Each row is followed by its class.
[ 83 -37  -6  59   8  32  64  34   8   7  32   3 139  82  23  93  23  40
   2  24  32  16 -40 -18 -67  15  19 -46 -11  -6  92  39 -88 -70 -18] : k_422
[-838  323  279 -144 -422   67  790 -243 -371  445    3  164 -311 -899
  855 -773  102 -282 -230 -220  157 -143  149  -79  750 -613  -73 -195
 -269 -162   68  -90  303 -179 -241] : k_570
[  99   67  211  100   18 -131  261   26  -33  -48 -102   91   34  195
   56  291  172   -5  105   65   -7  -93 -276  -76   55  153  252  221
  -46   58  -29  121 -236   41  111] : k_513
[  -9  -49  123 -119   35   81 -190   38 -147   83  119  141  304  -60
   52  -24  -42  -63 -248   -8  111    8  150 -136  -23  131  241  -37
   31  -42   62 -203 -180 -176  -78] : k_422
[ -52  183  137  -88  126 -100  -82   14 -133  -83   37  -32  -80 -251
  180   -1   82  -93  -15  -25   -7  -71   38  -20  117  -98  214   21
 -122  -27 -146  101  -11  -77    8] : k_921
[  27  121   64  -16   46   88  -18  -31  -65   23   51   -7  -84 -279
  244    2   76  -67  -53 -113  -44   90   86   33  121 -191   81  -12
  -14  -35  -29  113  102  -58  -65] : k_570
[  63   99  -43   18   89   97 -198  -83   -6   23   83   25   -2  -73
   30  -22  -67  -34  -99    3   32    8   89   49  -15  -45  -10   74
   -4  -25  -38    7   -4  -19  -73] : k_105
[ 339  -96 -198  348  126  312  -84  -85  247  170  272 -120  100  188
 -140   64  -69  313  229  -12   31  240  -57  346 -344 -196 -394   38
  220 -151  190  124 -132  189  -59] : k_513
[  89  145   17   43   21   74  -59 -145  -68   32  120  171  -65 -101
  182   -1   13 -195  -97   13   10   98   98   65   38  -10  193  198
   10   20   10   15   86  -15  -88] : k_513
[  51 -144   31   -2  -51  -35  181   72  -86   18  -52  164  133   29
  -61  -24   68  -89  -35   12   35   99   24 -139   26   40  194  -77
  -61    9  125 -105  -36  -29  -83] : k_431
[ 132 -178   62   60  -76  125  105   15  -17   11   54  163 -165 -164
   98   22   29  -48 -147 -173 -111  403  196   37 -163 -158  -26  -16
   89  -85  186 -211  184 -113 -162] : k_921
[ 420 -389  -47  106 -101   42  309 -240  -96  242  170  522  167  344
 -121  266  153    2 -141   73  -10  565    5   57 -347  114  -50  386
  287  143  291 -168 -226  238  -99] : k_890
[  73  -42   21   12   12   66  -55    6  -25   44   33   24   77   76
   18   70  -15   30  -83   -3   13   41   -8  -21  -11   36   19   31
   41   14   60  -74 -102  -26   -3] : k_921
[147 106 -42  92  27  83 -33 -71  52  49  49 -42 -29  15 123 123  47  17
   7  -2 -22  26 -86  83  49 -72 -37 143  61  55   0 109 -54  83  -6] : k_921
[  -7  133   43    2   27   18  -22  -23   21  -24  -26  -60 -119 -128
  105   -1   19   12   27  -27  -34    2   11   46   80 -125    6   23
  -34  -16  -65   90  101   34   -8] : k_76
[  24   59   53  -28   46   -4 -108  108  -28  -44    6 -111   61 -142
   79  -41  -27    2 -140  -62   14  -38   13  -52   42 -113   89 -170
 -117  -76   -8  -15  -15 -167  -22] : k_921
[  47   66   96  -42   74  -24  -72   25  -84    0   67  -29  102  -74
   97   12  -17   -5 -108  -26   68  -68   25  -48   40  -23  152  -75
  -61  -52  -16   13  -81 -135   -7] : k_513
[ 235  -11   74   46   26  -27  -24   66   35  -17   97   26  140  118
   18  119  -49   27 -209  -15   68  -11  -53  -71 -112   66  159  100
   31   35    5  -81 -192 -126  -35] : k_570
[ -73  156   76  -52   81  -87  -47   40 -113 -108  -15  -79 -109 -205
  200   -1   81 -112    9  -38  -14 -119  -49  -55  154  -19  189    8
  -92   39 -157  115  -32 -119   45] : k_154
[ -12  -16   74  -33    5   53  -60  -14  -74   28   66   61  -29 -214
   48  -58   26  -21  -72  -31  -32  147  110   32   18 -119   68  -11
   18  -81   30  -69   71   -9  -67] : k_105
[   0   73   83   -7   12  -18   15   -7  -17  -38  -26  -20 -173 -163
  138   21   36   -7   12  -81  -22   17   28   19   48  -99   38   14
   -8  -14  -40   47   92  -13  -14] : k_570
[-112   59   39  118  -77 -115  294  -46  -63  -21 -176   51 -174  -63
  190   66  154  -60  230    4  -10  -19  -73   58   88 -113  -30   36
 -116   24  -10  251   13   73   89] : k_154
[  -6  139  -26   -9   22   20  -16  -36    6  -16  -40  -39 -149 -141
   95  -36   42   -7   35  -53   -3  -15   12   62  128 -116  -14   59
  -22   41  -87   64   66   71  -33] : k_76
[  24  176   59  -20   84  -20  -41  -36  -61  -80   26  -63 -141 -272
  239   19   10  -50  -38  -92   -7  -26   45   35  111 -143   96   29
  -45  -31  -96  127   72  -84  -21] : k_76
[   5  128  -21  -12   -6   85 -130  -16   -9  -36   51  -62  -56  -36
  112   -2  -84  -11  -27    9   -3 -101   42   49  -17   63    0  -25
  -15  -16   -2   28   61 -127    5] : k_513
[  19   98   -8  -12    1   52   20  -64    2  -28   39   -4 -162 -172
  139   -6  -11  -42  -30  -69  -31   50   53   41   56 -113   -2   72
    7   27  -40   53  104    6  -49] : k_154
[ -32   91  -33   49   44  -45  -65  -18   -8  -26  -75  -90 -173 -132
   31  -67   40    8   76  -33  -44  -25  -27   97   88 -142  -64   28
  -66  -17  -84  113   33   68   34] : k_105
[  87   62   58   33  128 -105  -74   31 -135  -49   75  -26   91 -177
   57  -10   17    4  -37    6   89  -27  -10  -15   69 -109  214  -94
 -120  -72   12  123  -57  -84  -32] : k_570
[ 126  -93   35  -21    6   62  -11   12  -41  -17   77   46   53 -181
   -2  -55 -142    1 -187  -94   35  165  207  -75  -78 -105   52 -139
  -21 -148  110  -90  138 -189 -125] : k_486
[  45  146   79  -32   43  -41  -38  -14  -97  -61   50  -23  -62 -253
  218  -30   -5 -105 -100  -71   23  -38   76  -37  101  -71  210   39
    2  -22  -62   33   48 -165  -44] : k_570
[ -20   60   86  -51   38  -39    2   -2 -145  -89   -2   47 -130 -227
  176   -6   76 -165  -64  -43  -47    9   33 -101  107  -64  212   -9
  -71  -25  -83   34   35 -146  -26] : k_105
[  95   21 -142   70   55   43 -144   -5  101   56   65 -108   77  106
 -159  -17  -72  201   56   26   79  -52  -11  146  -84  -14 -201   25
   21   21  -14   43  -54  114  -14] : k_486
[ -58    6  -67   19  -36   18   24  -11   28  -53  -13  -39 -187 -123
   23 -107  -75   38   65  -42    0   25   99   71  -27  -95 -119  -61
  -45   -2   -7   16  180   -8  -43] : k_154
[ 105  -93   51  132 -164   55  266  -81 -136  -38   32  168 -123 -135
  191   41  -24   60   62  -95   48  177  259   21 -222  -51  -21 -152
   62  -96  280  -76  258 -195  -85] : k_570
[  22  154   55  -20  -96   47   63   16  -38   11   29  -53   20  -58
  165  -19  -45   21  -53  -32   31  -80   64    4   48  -11   66  -47
    4  -17   61  -21   15 -107  -25] : k_431
[  97  177 -138  224   28  193   14  -95   61  -98   50  -66 -371 -126
  200   24  -70    9  120  -57  -88   69  152  209 -110 -210 -221   -2
   13  -74   27  223  278 -160  -42] : k_890
[  45  139   58   26   18   36  -46  -53  -22  -37   18   13 -139 -168
  207   37   15  -97  -73  -89  -21   -4   42   33   50  -67   59   59
  -17   -6  -35   50   53  -82  -38] : k_513
[ 177   10  254  -30   71 -265  354   22 -302 -223  121  148 -138 -478
  309   46  221 -271 -114 -109  -34  251   52  -67   18 -335  481   45
 -123 -130   85  165   66 -283  -28] : k_921
[ -62   41   12   30  123 -179   70   58  -56  -75  -98  -53  108 -181
   52  -21   67   18   31  -56  112 -101  -56  -77  133 -148   61 -230
 -303  -23 -111  181  -52  -53  -39] : k_422
[ 116  119 -110   91   45  -18   -2   11   90  -29  -44 -173  -50  101
  -28   35    3  122   98   20   24 -129 -169   59   50  -27  -83   81
  -49   55  -98  152  -11   73   70] : k_76
[ -55   19   50   63  113 -262  133  130    3 -198   -3 -174   41 -112
   39   72  109   38  157  -53   34 -131 -153    8  -15 -137   53  -77
 -184  -15 -157  213  -82  -43  106] : k_154
[ -25 -157  -10   19   31   76  -55   36   37  123  -21  -45  171  164
 -133    9  -59  171   -3   -9   71   66    0   26  -30  -27 -176  -68
   61  -48   94  -79 -197   63   14] : k_422
[  52   21   23   60  -38   62   59  -36   -8   13  -66   75 -166 -112
  161   29   63  -80  -34  -86  -20  126   55   67   48 -113   14   85
   18   26   25    6   52  -12  -51] : k_513
[  83  288  271 -235  549 -269 -729  168  -63  -14   39 -475  232 -390
 -113  -96 -111  230 -288 -171  191 -316  -33  -49  326 -315  236  -59
 -147 -138 -348   72 -463   54   36] : k_921
[ 140   -4  -12   89  -44   36   30   -9  -14   11   21  -10   27   48
  129  119  -67   72  -97  -59   53    7  -18   25  -58   18  -26   27
   38   20   66   -6 -102  -94   -4] : k_890
[  91  -84   10   63   57   51   46   36    9   94   28  -27  179  187
  -76   71   22  115   -3   20   36   48  -91  -39  -14   15    1  -35
   33    9   71  -45 -186   42   35] : k_154
[ 482 -301  359 -109 -499 -544  848   49 -459  280   -2  452  449 -159
  504  242  302   90 -271 -469  354  143 -117 -264 -220   66  538 -596
 -105 -119  631 -123 -143 -157 -299] : k_921
[  87   11 -270   51   41  315  135 -186  236  189  -45 -106 -117   83
 -171   23  -26  142  271  117 -163  319   12  166   82 -220 -415   62
   92  -60   12  172  334  377  -21] : k_890
[-128   24 -172  136 -173  127  108  -11  100  -11 -247   30 -242  119
   61  -70  -32  -57  180  -14  -46  -49   26   49   29   56 -186    0
  -37   66   -3   35  219   -4  -27] : k_76
[ 266   82  204  -82  132   45 -120   78 -168  -30   25   -9  -47 -314
  395  226  231 -254 -391 -283 -111  234  -91 -155  227 -162  442  242
  171   39 -160  -88 -320 -200  -83] : k_431
[-243  239   45  -30  -90 -177   91  226  178 -266 -288 -331 -324   84
   71  -43  -58  -22  219   39 -120 -386  -76    3  -29   13  -26  -88
 -158  -26 -201  121  210 -230  166] : k_921
[  86  126   69   14   -1  -39   -4  -20  -48    2  -31   30  -90 -123
  106    9   32  -39  -54  -44  -12   29   36   11   52  -78  120   73
  -36  -26  -54   46   13    2  -33] : k_431
[ 62  41 -11  53  48   6 -32  -4 -22  13  30 -45  34   8  46  10 -52  43
 -59 -40  55 -19  14   9  14 -38 -17 -44   6 -15  11 -12 -90 -72 -16] : k_890
[  -4  256 -134    2   28   53 -114  -81   83  -54   38 -283 -319 -150
  177  -71  -91   95   91 -134  -30 -151   16  170   38  -77 -234   13
   69    3 -143   96  191  -47   23] : k_486
[  -3   77    7   10  -28   -1  107  -37  -11  -11   -6   10 -140 -125
  110  -23   58  -40   54  -48  -45   59   29   54   41  -92   -2   40
  -29    0  -19   63  135   35  -30] : k_431
[ 376   51  -90  148  -10  116  -89 -202  241  214   91  -35  -39  -37
  146  173   13  143 -216 -191  -16  230 -207  257  -85 -165 -256  283
  214   69   79   20  -32  312  -72] : k_570
[  39    3  -17    4   16   45  -29   52   18  -24   24 -100   46   26
    8   25  -32   87   -9  -24    3  -35   17  -18  -29  -12  -48  -73
    4   -6   10    5  -41  -98    1] : k_422
[  12    3  -18   10  -40   94   49  -58  -19   34  -67   67 -144  -56
   83  -30    1  -65  -14  -58  -24  128   73   -6   73 -102  -15  -12
   26  -30   40  -20  110   12  -56] : k_76
[  78   14   32   39   10  -49   16   93   26  -23  -35 -125   82   39
   11   26   -4   70  -17  -34   43  -57  -46  -36   20  -54   49  -26
   -4  -22  -14   26 -120  -81   40] : k_422
[ 24  -3   0  -6  45  28 -72 -54 -20 -10  53  15 -62 -68  70  17 -13 -33
 -16 -14   3  47  54  11 -39 -29 -11  35  24 -18  -2   0  72 -30 -13] : k_921
[ -60  189 -173   76  145   49 -119   90  107 -116    7 -202  -81 -157
   -4  -83  -34  126  120   25  -48 -173    2  174   90 -107 -127  -26
 -243   61 -214  214  103  -13   -4] : k_921
[-312   68  -32  114  -22 -214   54  102 -206 -331 -204    6 -219 -463
  -38 -268  144  -36  386   67   32   13  129   40  118 -226  134 -410
 -411  -53  -56   97  342  -13  -66] : k_76
[ 172    5   58   63    8   93  -10  -44  -84  103  102   66   22   27
  145  120   63  -22 -132  -75  -30  107  -21  -42   28  -16  102   91
  155  -14   41  -43 -135  -67  -42] : k_570
[ 108  -69   41  -17  -12  -32   74   -3 -126  -11  102   44   45  -72
  126   35   16   43  -70  -71   91   57   64  -28  -31  -29  104  -45
   50   14   83  -78  -46  -91  -40] : k_76
[ 177  -41   44   79   29   31  -15   17    3   32   56  -28  121   46
   -7  107  -10  111  -86  -16   38   53  -55   -9  -52  -45   17    6
   23  -42   60  -26 -145  -14    4] : k_105
[  61   41  -45   -1  109  -54  -90  104    4 -106   27 -127   47  -48
  -40   -7  -48   93  -22  -19   20  -67   -6   10  -61  -34   58  -80
  -85  -54 -114   12   -4 -127  -13] : k_76
[  25  -22  168  -68   40   46  -69   21 -348 -142  209  347  348 -130
  127   54  -77 -293 -286  117  144   84  273 -254  -58  218  576 -149
  -65  -88  196 -240 -117 -446 -118] : k_154
[ 274  -24  -99   80  -41  227  -10 -210   25  166  198  165 -165 -204
  141    7   -9  -31 -129 -134  -22  395  185  212  -69 -212 -122  177
  205  -12  214  -52  171  153 -204] : k_486
[ -44  131   48  -14   47  -41  -29    0   92 -113  -48 -106 -193 -167
  190  109  113  -64   29  -64 -143 -136 -158   20   58  -80  -45   27
  -13   85 -131  211   18    3   55] : k_570
[109 -54 -24 102 -20  25 -10  30 -16  -2 -11  -5 -46  56 -23 -12  -6  45
 -23 -41 -13  97 -23   1 -56 -41   8 -23  37 -40  47 -94 -41 -32 -23] : k_76
[ 114  -88   61    9  -16   36   76   39   30   57  -16  -23   71  177
  -10  123   22   74  -68   -1  -20   63 -105  -41  -18   16    5   86
   81   51   53  -23 -140   20   71] : k_890
[ -89  126  -21   10   69 -100  -15   19   81 -151  -55 -164 -115  -91
   19   10  -36   47  158  -11   10 -163  -38   60   20  -60  -92  -90
 -137  -19 -128  192  104   -4   60] : k_486
[ 327   51 -207  355 -258  193  311 -247  416 -130 -440   48 -639 -262
  341  286  117 -248 -114 -300 -296  521 -179  231 -184 -286 -422  368
  336   48  167 -258  257  124  -51] : k_921
